Below is a small trained network, with its code and all its weights. Each question gives an input and a class and asks what happens when units are switched off, that is, made to give their printed mean instead of their output.

import numpy as np


def w(rows, s, z=0):
    codes = np.array(rows[::2]) - 128.0
    scale = np.full(codes.shape[1], s)
    scale[-1] = z or s
    return codes * scale


def f(y):
    return np.maximum(y, 0)


def log_softmax(a):
    a = a - a.max(-1, keepdims=True)
    return a - np.log(np.exp(a).sum(-1, keepdims=True))


def net(x, mask):
    res = np.array(x, float).reshape(1, 5) / 4 @ E
    y = f(res @ A[0][:, :-1].T + A[0][:, -1])
    res = res + np.where(mask, y, B[0][:, -1]) @ B[0][:, :-1]
    return log_softmax(res[-1] @ U[:, :-1].T + U[:, -1])


A, B = {}, {}
E = w([
[173,178,130,107,194,136,116,126],'x0',
[142,153,156,96,78,172,126,173],'x1',
[140,135,122,141,89,159,102,10],'x2',
[146,77,171,102,158,142,172,97],'x3',
[173,187,161,149,100,85,181,135],'x4',
],0.013)
A[0] = w([
[61,189,63,141,128,106,34,143,78],'n1',
[154,139,208,108,190,179,72,115,105],'n2',
[134,225,53,160,126,115,80,162,186],'n3',
[60,88,126,88,135,143,44,122,35],'n4',
[111,112,84,225,186,95,158,120,155],'n5',
[163,182,155,139,70,92,161,64,70],'n6',
[138,87,147,84,101,184,72,177,121],'n7',
[161,197,103,158,127,108,207,129,48],'n8',
[156,111,122,113,61,162,95,43,77],'n9',
[101,91,81,177,155,47,154,78,153],'n10',
[144,150,85,108,210,123,122,106,115],'n11',
[101,87,113,85,171,164,119,174,48],'n12',
[108,207,197,130,72,2,217,108,112],'n13',
[120,167,202,99,97,176,99,186,210],'n14',
[137,88,124,215,35,150,184,135,157],'n15',
[107,143,114,150,137,219,78,76,63],'n16',
[161,173,141,119,88,148,90,35,80],'n17',
[231,216,141,82,178,170,82,120,147],'n18',
[122,87,160,62,196,131,202,69,244],'n19',
[77,118,77,52,173,193,108,116,68],'n20',
[207,165,113,93,197,137,87,112,152],'n21',
[123,162,155,103,93,196,127,96,114],'n22',
[110,157,185,91,65,245,156,155,113],'n23',
[143,63,127,115,142,165,92,93,44],'n24',
[96,79,85,80,154,129,51,111,40],'n25',
[94,98,146,77,168,109,177,231,136],'n26',
[63,113,120,69,124,158,70,101,18],'n27',
[104,87,114,111,75,73,120,118,254],'n28',
[211,46,158,99,181,199,199,130,145],'n29',
[152,33,172,92,79,116,146,128,160],'n30',
[78,135,134,123,145,189,92,58,69],'n31',
[99,134,101,113,131,74,81,208,69],'n32',
[119,186,55,140,76,137,89,128,250],'n33',
],0.01,0.0035)
B[0] = w([
[207,147,95,74,76,160,189,62,203],'n1',
[88,14,92,78,76,155,88,101,178],'n2',
[111,131,110,97,71,202,214,62,221],'n3',
[175,120,195,14,98,146,129,243,194],'n4',
[95,198,142,146,181,198,30,126,197],'n5',
[179,185,218,60,158,64,190,183,192],'n6',
[89,147,201,131,131,179,135,112,193],'n7',
[181,91,192,77,84,118,102,156,183],'n8',
[60,220,133,155,140,84,138,96,210],'n9',
[62,165,168,188,154,189,71,168,209],'n10',
[72,140,157,110,70,133,12,109,180],'n11',
[157,138,174,32,187,14,202,128,188],'n12',
[160,67,227,81,134,153,152,152,236],'n13',
[101,140,179,186,153,179,101,71,214],'n14',
[50,63,153,82,45,169,107,145,204],'n15',
[132,195,184,122,155,40,181,24,189],'n16',
[61,186,152,159,122,88,146,45,205],'n17',
[29,59,144,121,75,136,64,147,217],'n18',
[131,193,110,106,104,217,165,35,232],'n19',
[186,146,235,70,129,75,143,120,195],'n20',
[37,82,152,94,73,143,51,158,195],'n21',
[70,168,136,215,169,134,158,93,175],'n22',
[58,205,150,223,192,195,71,175,209],'n23',
[128,96,142,77,171,123,168,101,179],'n24',
[174,116,213,79,141,152,114,138,194],'n25',
[48,253,145,214,130,79,173,69,254],'n26',
[177,100,215,75,82,85,119,176,180],'n27',
[73,120,115,145,98,163,31,172,198],'n28',
[98,213,70,85,35,185,225,47,222],'n29',
[102,83,52,93,69,190,106,94,198],'n30',
[94,198,175,130,141,96,196,105,191],'n31',
[92,217,123,122,114,92,171,52,202],'n32',
[139,135,93,93,143,211,166,55,214],'n33',
],0.0065,0.011)
U = w([
[78,192,190,155,208,51,183,119,34],'0',
[157,93,254,68,146,78,176,164,159],'1',
[79,149,168,160,206,183,76,134,242],'2',
[39,65,129,92,64,129,74,143,120],'3',
[140,124,72,85,97,166,209,95,194],'4',
[132,100,89,142,172,203,139,119,151],'5',
[159,51,41,179,208,97,78,165,4],'6',
],0.009,0.0041)

Each question gives the input, the list of numbers given to net, and the class t.
The units are the neurons (one row each of A and B). Each row of codes is followed by its name. A weight is (code - 128) times the scale printed after its matrix; where a second scale follows, it is the last column's (A, B and U).
mask holds one flag per neuron, in row order. A switched-off neuron (its flag False) gives its mean, the last column of its row in B, instead of its output. The means were averaged over made-up inputs and are rounded, as every weight is.
A unit's drop is (log p(t) with every unit on - log p(t) with that unit switched off) / (log p(t) with every unit on - log p(t) with every unit switched off).
The circuit of an input: a set's keep is (log p(t) with only the set's units on - log p(t) with every unit switched off) / (log p(t) with every unit on - log p(t) with every unit switched off). Starting from the 12 units with the biggest drops (on a tie, the unit counted first), units are removed one at a time, each time the one whose removal leaves the highest keep (on an exact tie, the one counted first), for as long as the keep stays at least 0.8.
circuit, biggest first: the units of the circuit, biggest drop first
top k neurons: the k neurons with the biggest drops, biggest first
drop when u is switched off: that unit's drop, to one decimal
input [5,3,-7,0,-7], class 0: top 2 neurons => n26; n32
input [1,-2,-3,-4,-4], class 1: top neuron => n29
input [8,1,-4,1,7], class 3: circuit, biggest first => n18; n21
input [6,-8,-1,-5,8], class 1: circuit, biggest first => n13; n8
input [0,-6,4,8,-2], class 4: top 2 neurons => n29; n19
input [6,6,-8,-4,-7], class 0: top 2 neurons => n26; n32
input [-6,5,-8,6,-5], class 0: top 2 neurons => n26; n12
input [7,8,-4,7,-3], class 2: top 4 neurons => n23; n14; n26; n15
input [4,-5,-1,-8,4], class 4: top 2 neurons => n3; n1
input [8,-7,-6,-6,-5], class 3: circuit, biggest first => n21; n11
input [8,0,6,0,-4], class 3: circuit, biggest first => n18; n2
input [-3,-1,7,-7,-5], class 0: top 2 neurons => n16; n9
input [8,0,-1,7,5], class 3: circuit, biggest first => n18; n21
input [6,-5,-6,-7,-5], class 4: circuit, biggest first => n1
input [-7,4,-3,3,-7], class 1: circuit, biggest first => n12; n4
input [4,8,-5,6,1], class 2: top 2 neurons => n23; n14
input [-2,-8,-2,8,4], class 2: circuit, biggest first => n10; n5
input [3,-5,-1,8,4], class 4: top 2 neurons => n29; n19
input [6,-8,7,-1,7], class 2: top 2 neurons => n10; n5
input [3,-2,4,5,7], class 1: circuit, biggest first => n13
input [-1,5,-4,-4,-5], class 1: drop when n29 is switched off => 0.2
input [-2,7,4,-2,-5], class 2: drop when n23 is switched off => 0.9
